Here is a tiny trained network, its code and every weight. The questions are about switching its units off for an input and a class, where a switched-off unit gives its printed mean instead of its output.

import numpy as np


def w(rows, s, z=0):
    codes = np.array(rows[::2]) - 128.0
    scale = np.full(codes.shape[1], s)
    scale[-1] = z or s
    return codes * scale


def norm(h):
    return h / np.sqrt((h * h).mean(-1, keepdims=True) + 1e-5)


def f(y):
    return np.maximum(y, 0)


def log_softmax(a):
    a = a - a.max(-1, keepdims=True)
    return a - np.log(np.exp(a).sum(-1, keepdims=True))


def net(x, mask):
    res = np.array(x, float).reshape(1, 7) / 4 @ E
    u = 0
    for l in range(3):
        y = f(norm(res) @ A[l][:, :-1].T + A[l][:, -1])
        res = res + np.where(mask[u : u + 8], y, B[l][:, -1]) @ B[l][:, :-1]
        u += 8
    return log_softmax(norm(res)[-1] @ U[:, :-1].T + U[:, -1])


A, B = {}, {}
E = w([
[203,136,107,254,181,125],'x0',
[120,119,129,129,131,117],'x1',
[132,136,131,123,134,141],'x2',
[122,164,107,132,125,162],'x3',
[126,134,130,129,125,133],'x4',
[128,117,124,124,139,117],'x5',
[143,241,173,114,152,41],'x6',
],0.013)
A[0] = w([
[170,186,138,159,161,88,2],'0.n1',
[125,119,67,25,102,127,40],'0.n2',
[170,124,177,110,122,126,108],'0.n3',
[112,138,136,114,132,95,76],'0.n4',
[215,169,117,230,180,89,77],'0.n5',
[110,139,132,105,136,110,29],'0.n6',
[132,202,86,53,175,99,80],'0.n7',
[158,252,163,91,157,25,158],'0.n8',
],0.013,0.003)
B[0] = w([
[68,126,130,128,220,117,178],'0.n1',
[72,189,128,126,166,173,186],'0.n2',
[122,99,70,101,163,122,140],'0.n3',
[108,126,60,125,87,135,146],'0.n4',
[56,100,152,211,191,124,233],'0.n5',
[128,139,75,120,96,134,141],'0.n6',
[106,64,126,153,6,136,179],'0.n7',
[254,182,186,69,166,63,249],'0.n8',
],0.016,0.013)
A[1] = w([
[164,162,137,43,52,115,3],'1.n1',
[238,110,53,252,139,123,155],'1.n2',
[83,101,124,71,63,171,180],'1.n3',
[114,99,132,197,27,69,5],'1.n4',
[227,102,108,21,64,125,75],'1.n5',
[180,201,122,182,116,40,141],'1.n6',
[173,146,151,67,93,77,128],'1.n7',
[183,127,78,85,129,103,181],'1.n8',
],0.015,0.0029)
B[1] = w([
[194,164,71,115,29,15,227],'1.n1',
[201,169,187,204,74,154,240],'1.n2',
[89,99,130,76,230,90,254],'1.n3',
[108,102,88,114,207,138,134],'1.n4',
[122,239,54,65,53,132,224],'1.n5',
[110,117,144,56,254,99,241],'1.n6',
[48,160,120,184,11,137,234],'1.n7',
[111,149,90,108,135,175,178],'1.n8',
],0.018,0.0082)
A[2] = w([
[191,134,94,77,190,77,76],'2.n1',
[227,71,84,191,98,159,223],'2.n2',
[212,90,173,144,168,136,179],'2.n3',
[168,124,176,115,112,62,18],'2.n4',
[63,36,83,40,195,175,87],'2.n5',
[63,15,119,255,44,187,156],'2.n6',
[125,222,138,177,115,148,252],'2.n7',
[170,179,96,174,84,191,122],'2.n8',
],0.017,0.0015)
B[2] = w([
[105,88,118,165,79,195,201],'2.n1',
[27,151,145,163,138,139,182],'2.n2',
[199,156,130,187,139,89,204],'2.n3',
[93,111,80,193,105,174,165],'2.n4',
[147,79,43,84,202,171,252],'2.n5',
[40,212,160,53,16,254,211],'2.n6',
[151,55,78,117,142,88,201],'2.n7',
[51,110,123,124,195,163,178],'2.n8',
],0.021,0.013)
U = w([
[110,64,27,52,191,191,210],'0',
[152,214,57,70,39,27,216],'1',
[139,59,183,110,47,114,34],'2',
[179,63,143,137,51,119,8],'3',
[231,71,157,120,63,147,18],'4',
[198,86,141,125,93,129,2],'5',
[28,169,169,189,92,247,159],'6',
[167,180,175,213,223,50,202],'7',
],0.013,0.0058)

Each question gives the input, the list of numbers given to net, and the class t.
The units are the neurons (one row each of A and B). Each row of codes is followed by its name. A weight is (code - 128) times the scale printed after its matrix; where a second scale follows, it is the last column's (A, B and U).
mask holds one flag per neuron, layer by layer. A switched-off neuron (its flag False) gives its mean, the last column of its row in B, instead of its output. The means were averaged over made-up inputs and are rounded, as every weight is.
A unit's drop is (log p(t) with every unit on - log p(t) with that unit switched off) / (log p(t) with every unit on - log p(t) with every unit switched off).
unit that matters most: the unit with the biggest drop
k most important neurons: the k neurons with the biggest drops, biggest first
k most important neurons of layer l: the k neurons of layer l with the biggest drops, biggest first
drop of u: that unit's drop, to one decimal
input [5,1,8,8,3,7,-7], class 6: unit that matters most -> 0.n8
input [0,2,-8,-3,5,-4,4], class 1: 3 most important neurons -> 0.n8, 2.n5, 1.n7
input [1,-3,8,7,1,6,-6], class 6: 3 most important neurons -> 1.n6, 0.n2, 1.n2
input [1,-4,1,-6,2,-7,8], class 7: 4 most important neurons -> 0.n1, 0.n5, 0.n8, 2.n6
input [0,1,4,-8,-4,8,2], class 1: 2 most important neurons of layer 1 -> 1.n7, 1.n5
input [6,-3,-3,-5,0,3,0], class 6: 3 most important neurons -> 0.n8, 2.n6, 0.n5
input [1,4,8,4,-7,5,-1], class 6: 2 most important neurons -> 0.n8, 1.n6
input [1,4,-2,0,-3,-4,-2], class 6: 2 most important neurons -> 0.n8, 0.n7
input [-7,0,8,8,-6,0,1], class 1: 2 most important neurons of layer 0 -> 0.n5, 0.n1
input [1,-2,-1,4,-4,-1,4], class 7: 2 most important neurons of layer 0 -> 0.n5, 0.n8
input [5,-2,-8,4,-7,-5,-3], class 6: 2 most important neurons -> 0.n8, 2.n6
input [5,7,-1,2,-7,-3,-6], class 6: drop of 0.n8 -> 1.0
input [5,3,6,4,-3,0,-1], class 6: drop of 0.n8 -> 4.7
input [-1,-6,-7,4,6,-8,1], class 1: drop of 0.n5 -> 1.3
input [2,-4,-5,-1,-4,-3,8], class 7: unit that matters most -> 0.n5
